Here is a tiny trained network, its code and every weight. The questions are about switching its units off for an input and a class, where a switched-off unit gives its printed mean instead of its output.

import numpy as np


def w(rows, s, z=0):
    codes = np.array(rows[::2]) - 128.0
    scale = np.full(codes.shape[1], s)
    scale[-1] = z or s
    return codes * scale


def f(y):
    return y / 2 * (1 + np.tanh(0.7978845608 * (y + 0.044715 * y**3)))


def log_softmax(a):
    a = a - a.max(-1, keepdims=True)
    return a - np.log(np.exp(a).sum(-1, keepdims=True))


def net(x, mask):
    res = np.array(x, float).reshape(1, 6) / 4 @ E
    y = f(res @ A[0][:, :-1].T + A[0][:, -1])
    res = res + np.where(mask, y, B[0][:, -1]) @ B[0][:, :-1]
    return log_softmax(res[-1] @ U[:, :-1].T + U[:, -1])


A, B = {}, {}
E = w([
[36,230,152,59],'x0',
[187,134,140,124],'x1',
[72,143,49,127],'x2',
[97,152,183,240],'x3',
[146,172,178,152],'x4',
[38,2,162,99],'x5',
],0.0084)
A[0] = w([
[131,88,66,199,107],'n1',
[163,92,120,207,72],'n2',
[174,153,151,84,49],'n3',
[136,134,104,191,243],'n4',
[87,136,118,118,2],'n5',
[140,120,146,103,76],'n6',
[142,116,201,164,207],'n7',
[200,174,105,55,38],'n8',
[149,70,10,54,253],'n9',
[152,180,12,95,156],'n10',
[128,195,182,152,46],'n11',
[146,179,69,104,132],'n12',
[78,61,118,28,61],'n13',
[32,142,165,56,98],'n14',
],0.013,0.0033)
B[0] = w([
[179,135,157,101,169],'n1',
[195,112,140,178,170],'n2',
[167,164,153,82,156],'n3',
[138,152,130,191,169],'n4',
[145,104,144,123,138],'n5',
[157,51,152,98,131],'n6',
[119,90,114,143,189],'n7',
[184,200,171,140,185],'n8',
[73,147,141,66,245],'n9',
[106,187,87,124,201],'n10',
[88,89,109,86,184],'n11',
[104,221,96,147,173],'n12',
[159,50,111,97,226],'n13',
[245,108,155,152,228],'n14',
],0.011)
U = w([
[95,72,126,9,31],'0',
[172,176,130,72,85],'1',
[39,180,92,127,183],'2',
[180,90,147,178,254],'3',
],0.013,0.00071)

Each question gives the input, the list of numbers given to net, and the class t.
The units are the neurons (one row each of A and B). Each row of codes is followed by its name. A weight is (code - 128) times the scale printed after its matrix; where a second scale follows, it is the last column's (A, B and U).
mask holds one flag per neuron, in row order. A switched-off neuron (its flag False) gives its mean, the last column of its row in B, instead of its output. The means were averaged over made-up inputs and are rounded, as every weight is.
A unit's drop is (log p(t) with every unit on - log p(t) with that unit switched off) / (log p(t) with every unit on - log p(t) with every unit switched off).
The circuit of an input: a set's keep is (log p(t) with only the set's units on - log p(t) with every unit switched off) / (log p(t) with every unit on - log p(t) with every unit switched off). Starting from the 12 units with the biggest drops (on a tie, the unit counted first), units are removed one at a time, each time the one whose removal leaves the highest keep (on an exact tie, the one counted first), for as long as the keep stays at least 0.8.
circuit, biggest first: the units of the circuit, biggest drop first
most important unit: the unit with the biggest drop
k most important neurons: the k neurons with the biggest drops, biggest first
drop when u is switched off: that unit's drop, to one decimal
input [5,3,-5,1,7,4], class 3: circuit, biggest first	(n9)
input [-1,-5,7,-6,0,-1], class 2: circuit, biggest first	(n10; n12)
input [-8,5,1,-3,0,4], class 0: 3 most important neurons	(n9; n14; n8)
input [0,-8,-5,-1,7,8], class 3: 3 most important neurons	(n14; n9; n11)
input [4,-7,-2,-1,7,2], class 3: circuit, biggest first	(n14; n9)
input [-1,0,6,8,-5,-7], class 2: 2 most important neurons	(n14; n10)
input [-7,2,7,0,-3,4], class 0: 2 most important neurons	(n9; n14)
input [1,-5,-5,2,-3,-2], class 2: 3 most important neurons	(n14; n13; n2)
input [1,6,8,8,-8,4], class 3: 2 most important neurons	(n9; n10)
input [7,0,1,8,-5,7], class 3: drop when n14 is switched off	0.7
input [-1,1,4,1,0,-1], class 2: drop when n14 is switched off	0.4
input [-4,2,4,-7,-8,-5], class 2: drop when n12 is switched off	0.2
input [1,-5,4,-2,0,-6], class 2: drop when n10 is switched off	0.0
input [-8,1,-8,-8,0,3], class 0: most important unit	n9
input [7,0,-2,5,2,7], class 3: 2 most important neurons	(n14; n9)
